Below are the code and all the weights of a small trained network. Each question names an input and a target symbol and asks about switching units off, where a switched-off unit gives its printed mean instead of its output.

import numpy as np


def w(rows, s, z=0):
    codes = np.array(rows[::2]) - 128.0
    scale = np.full(codes.shape[1], s)
    scale[-1] = z or s
    return codes * scale


def f(y):
    return np.maximum(y, 0)


def softmax(a):
    e = np.exp(a - a.max(-1, keepdims=True))
    return e / e.sum(-1, keepdims=True)


def log_softmax(a):
    a = a - a.max(-1, keepdims=True)
    return a - np.log(np.exp(a).sum(-1, keepdims=True))


def net(x, mask):
    ids = ['αγδεζηθλμξπστφψω'.index(c) for c in x.split()]
    T = len(ids)
    res = E[ids] + P[:T]
    r = res
    for j in range(3):
        rows = slice(2 * j, 2 * j + 2)
        q, k, v = (r @ M[0][rows].T for M in (Q, K, V))
        z = softmax(np.where(np.tri(T) > 0, q @ k.T / 2**0.5, -1e9)) @ v
        o = O[0][rows]
        res = res + np.where(mask[j], z, o[:, -1]) @ o[:, :-1]
    y = f(res @ A[0][:, :-1].T + A[0][:, -1])
    res = res + np.where(mask[3:15], y, B[0][:, -1]) @ B[0][:, :-1]
    return log_softmax(res[-1] @ U[:, :-1].T + U[:, -1])


Q, K, V, O, A, B = {}, {}, {}, {}, {}, {}
E = w([
[113,65,161,130,172],'α',
[106,55,151,139,179],'γ',
[133,88,175,114,153],'δ',
[154,129,56,134,218],'ε',
[179,121,188,57,99],'ζ',
[172,97,137,101,206],'η',
[159,94,90,112,128],'θ',
[187,167,199,66,155],'λ',
[143,133,84,172,174],'μ',
[181,80,130,75,109],'ξ',
[90,144,113,23,167],'π',
[147,100,182,128,89],'σ',
[216,180,41,39,116],'τ',
[120,105,1,197,83],'φ',
[202,184,95,85,237],'ψ',
[146,70,86,149,75],'ω',
],0.021)
P = w([
[10,131,163,44,130],'0',
[26,110,149,60,135],'1',
[48,125,151,67,120],'2',
[75,122,158,81,128],'3',
[96,109,157,95,134],'4',
[119,98,164,100,142],'5',
[141,91,164,110,144],'6',
[163,84,168,116,150],'7',
[183,78,168,128,150],'8',
[205,75,173,138,157],'9',
[220,73,175,155,156],'10',
[236,66,170,173,156],'11',
[240,67,155,192,149],'12',
[145,93,106,163,146],'13',
],0.011)
Q[0] = w([
[139,64,178,165,199],'h0',
[135,240,2,150,107],'h0',
[111,28,118,177,133],'h1',
[131,16,240,98,181],'h1',
[150,18,172,116,164],'h2',
[123,14,107,38,167],'h2',
],0.0082)
K[0] = w([
[208,96,169,160,134],'h0',
[7,118,149,56,165],'h0',
[147,138,126,221,74],'h1',
[231,120,134,136,153],'h1',
[222,106,165,216,129],'h2',
[146,121,144,229,78],'h2',
],0.013)
V[0] = w([
[48,225,109,232,213],'h0',
[50,65,8,154,60],'h0',
[213,209,125,42,95],'h1',
[69,129,254,172,67],'h1',
[94,93,223,96,28],'h2',
[154,69,140,151,15],'h2',
],0.0085)
O[0] = w([
[178,184,188,186,173,2],'h0',
[235,69,2,194,98,38],'h0',
[74,233,70,98,74,114],'h1',
[164,81,199,46,145,80],'h1',
[102,129,191,244,80,183],'h2',
[97,122,133,177,71,132],'h2',
],0.0078,0.008)
A[0] = w([
[95,140,111,102,140,164],'n0',
[117,250,102,82,194,116],'n1',
[133,80,123,87,144,47],'n2',
[89,193,204,80,138,84],'n3',
[76,81,116,160,173,68],'n4',
[135,93,116,141,129,166],'n5',
[170,56,165,96,141,65],'n6',
[29,76,156,135,64,2],'n7',
[154,87,153,207,106,209],'n8',
[60,190,97,196,70,111],'n9',
[116,108,80,140,182,116],'n10',
[120,154,53,141,199,114],'n11',
],0.011,0.0042)
B[0] = w([
[190,130,137,102,155,169],'n0',
[116,100,115,186,46,190],'n1',
[135,159,114,108,114,176],'n2',
[138,157,98,142,187,216],'n3',
[215,134,192,93,86,215],'n4',
[2,86,92,117,45,175],'n5',
[163,112,91,123,108,214],'n6',
[174,205,126,119,83,254],'n7',
[111,110,66,186,172,203],'n8',
[240,36,91,122,169,155],'n9',
[64,48,153,151,143,182],'n10',
[171,212,172,108,130,178],'n11',
],0.0076,0.013)
U = w([
[165,99,127,111,172,1],'α',
[149,49,155,99,180,87],'γ',
[145,106,136,121,164,59],'δ',
[59,109,183,226,187,177],'ε',
[143,121,127,62,143,50],'ζ',
[127,114,139,128,162,56],'η',
[44,87,70,83,166,198],'θ',
[64,143,140,110,189,217],'λ',
[135,99,93,106,255,206],'μ',
[75,103,88,74,119,120],'ξ',
[70,104,81,88,179,171],'π',
[130,137,185,186,71,178],'σ',
[215,120,72,106,153,28],'τ',
[130,109,47,143,174,98],'φ',
[204,166,98,190,194,223],'ψ',
[95,112,68,140,113,129],'ω',
],0.0098,0.0044)

Each question gives the input, a string of symbols that net reads in full, and the target symbol t.
The units are the heads (2 rows each of Q, K, V and O) and the neurons (one row each of A and B). Each row of codes is followed by its name. A weight is (code - 128) times the scale printed after its matrix; where a second scale follows, it is the last column's (O, A, B and U).
mask holds one flag per unit, heads first, then neurons. A switched-off unit (its flag False) gives its mean, the last column of its rows in O or B, instead of its output. The means were averaged over made-up inputs and are rounded, as every weight is.
A unit's drop is (log p(t) with every unit on - log p(t) with that unit switched off) / (log p(t) with every unit on - log p(t) with every unit switched off).
The circuit of an input: a set's keep is (log p(t) with only the set's units on - log p(t) with every unit switched off) / (log p(t) with every unit on - log p(t) with every unit switched off). Starting from the 12 units with the biggest drops (on a tie, the unit counted first), units are removed one at a time, each time the one whose removal leaves the highest keep (on an exact tie, the one counted first), for as long as the keep stays at least 0.8.
circuit, biggest first: the units of the circuit, biggest drop first
unit that matters most: the unit with the biggest drop
which heads matter: for each layer, one digit per head in row order, 1 if its drop is at least 0.15 and else 0, layers parted by /
input γ α γ σ ω γ ε γ γ γ γ ε, target μ: which heads matter : 011
input γ γ ε θ ε γ γ α ζ σ α, target σ: which heads matter : 101
input γ σ γ ε ψ ε ζ γ α γ φ α, target φ: circuit, biggest first : [h0; n8; n5]
input ε ζ γ λ, target λ: circuit, biggest first : [n3; h0]
input ε γ γ δ ε θ σ θ ε τ γ ψ α, target ψ: unit that matters most : h1
input γ γ ψ, target ψ: which heads matter : 100
input γ ζ γ ψ ξ ε ε σ τ σ, target τ: circuit, biggest first : [n9; h1]
input λ α φ ω γ ζ γ λ γ γ γ ζ, target ζ: circuit, biggest first : [h0; n7; h1]
input γ ε γ γ γ α ξ ε λ γ, target λ: circuit, biggest first : [h0; h1]
input γ γ γ ψ δ, target ψ: which heads matter : 110
input λ ξ γ σ γ, target σ: circuit, biggest first : [h2; n7]
input ψ ε γ θ γ γ ω σ θ, target ω: circuit, biggest first : [h2; h0; n5]
input π ξ γ ε ε τ ζ, target τ: circuit, biggest first : [n9; h1]
input ψ λ σ γ ε ξ ε σ ξ, target σ: circuit, biggest first : [h2]
input θ ω γ, target ω: circuit, biggest first : [h0; n5]
input γ μ π γ ζ γ λ δ, target λ: circuit, biggest first : [h0; n3]
input γ ζ ε σ λ ζ ε γ γ ε γ ζ, target ζ: which heads matter : 100
input ξ γ γ π σ μ ψ σ, target ψ: which heads matter : 011
input η δ ε γ, target ε: which heads matter : 110
input γ γ γ γ σ γ σ γ γ ω, target ω: which heads matter : 101
input γ ψ σ, target ψ: unit that matters most : n9
